Below is a small trained network, with its code and all its weights. Each question gives an input and a class and asks what happens when units are switched off, that is, made to give their printed mean instead of their output.

import numpy as np


def w(rows, s, z=0):
    codes = np.array(rows[::2]) - 128.0
    scale = np.full(codes.shape[1], s)
    scale[-1] = z or s
    return codes * scale


def f(y):
    return np.maximum(y, 0)


def log_softmax(a):
    a = a - a.max(-1, keepdims=True)
    return a - np.log(np.exp(a).sum(-1, keepdims=True))


def net(x, mask):
    res = np.array(x, float).reshape(1, 2) / 4 @ E
    y = f(res @ A[0][:, :-1].T + A[0][:, -1])
    res = res + np.where(mask, y, B[0][:, -1]) @ B[0][:, :-1]
    return log_softmax(res[-1] @ U[:, :-1].T + U[:, -1])


A, B = {}, {}
E = w([
[202,165,148,34,162,154,2],'x0',
[158,52,25,92,159,167,152],'x1',
],0.0085)
A[0] = w([
[220,146,155,55,177,162,102,130],'neuron 1',
[124,106,141,119,120,148,105,254],'neuron 2',
[82,55,108,197,79,103,201,96],'neuron 3',
[106,162,255,181,127,97,108,75],'neuron 4',
[81,159,186,130,124,141,119,189],'neuron 5',
[199,166,159,74,197,156,59,114],'neuron 6',
[205,157,122,65,116,175,55,100],'neuron 7',
[66,96,124,181,81,16,225,72],'neuron 8',
[132,226,226,161,106,39,135,93],'neuron 9',
[137,46,2,77,181,226,160,93],'neuron 10',
[110,209,216,146,76,98,127,119],'neuron 11',
[115,87,151,105,108,119,124,122],'neuron 12',
[203,66,30,119,210,231,192,73],'neuron 13',
[155,99,163,70,173,100,5,117],'neuron 14',
[191,207,156,55,140,161,84,78],'neuron 15',
],0.0059,0.0083)
B[0] = w([
[106,164,153,191,131,165,161,197],'neuron 1',
[200,188,18,162,27,64,163,254],'neuron 2',
[89,149,172,156,146,213,147,200],'neuron 3',
[148,64,227,49,154,254,55,171],'neuron 4',
[186,125,61,88,36,81,132,200],'neuron 5',
[88,136,147,179,149,149,166,200],'neuron 6',
[82,158,185,162,142,154,191,189],'neuron 7',
[67,157,224,162,187,211,152,203],'neuron 8',
[165,56,176,72,142,202,61,188],'neuron 9',
[161,77,193,75,105,201,81,197],'neuron 10',
[168,78,147,97,100,201,77,189],'neuron 11',
[111,114,114,119,122,122,135,128],'neuron 12',
[146,65,232,71,114,226,79,182],'neuron 13',
[84,160,157,180,134,155,153,199],'neuron 14',
[66,155,235,134,198,214,179,177],'neuron 15',
],0.0087,0.0082)
U = w([
[22,159,152,225,161,141,182,86],'0',
[183,72,146,2,129,145,70,95],'1',
[200,171,20,159,86,70,159,254],'2',
[75,121,112,75,226,52,113,55],'3',
],0.015,0.0063)

Each question gives the input, the list of numbers given to net, and the class t.
The units are the neurons (one row each of A and B). Each row of codes is followed by its name. A weight is (code - 128) times the scale printed after its matrix; where a second scale follows, it is the last column's (A, B and U).
mask holds one flag per neuron, in row order. A switched-off neuron (its flag False) gives its mean, the last column of its row in B, instead of its output. The means were averaged over made-up inputs and are rounded, as every weight is.
A unit's drop is (log p(t) with every unit on - log p(t) with that unit switched off) / (log p(t) with every unit on - log p(t) with every unit switched off).
unit that matters most: the unit with the biggest drop
top k neurons: the k neurons with the biggest drops, biggest first
drop of u: that unit's drop, to one decimal
input [-6,8], class 1: unit that matters most : neuron 10
input [8,-8], class 0: top 3 neurons : neuron 14; neuron 6; neuron 15
input [7,-7], class 0: top 3 neurons : neuron 14; neuron 6; neuron 15
input [-2,6], class 1: top 2 neurons : neuron 13; neuron 10
input [-5,-6], class 1: top 3 neurons : neuron 9; neuron 4; neuron 11
input [-5,6], class 1: top 2 neurons : neuron 10; neuron 13
input [3,2], class 2: top 2 neurons : neuron 8; neuron 3
input [-3,3], class 2: drop of neuron 6 : 0.1
input [3,-2], class 2: drop of neuron 3 : 0.1
input [8,8], class 0: drop of neuron 7 : 0.3
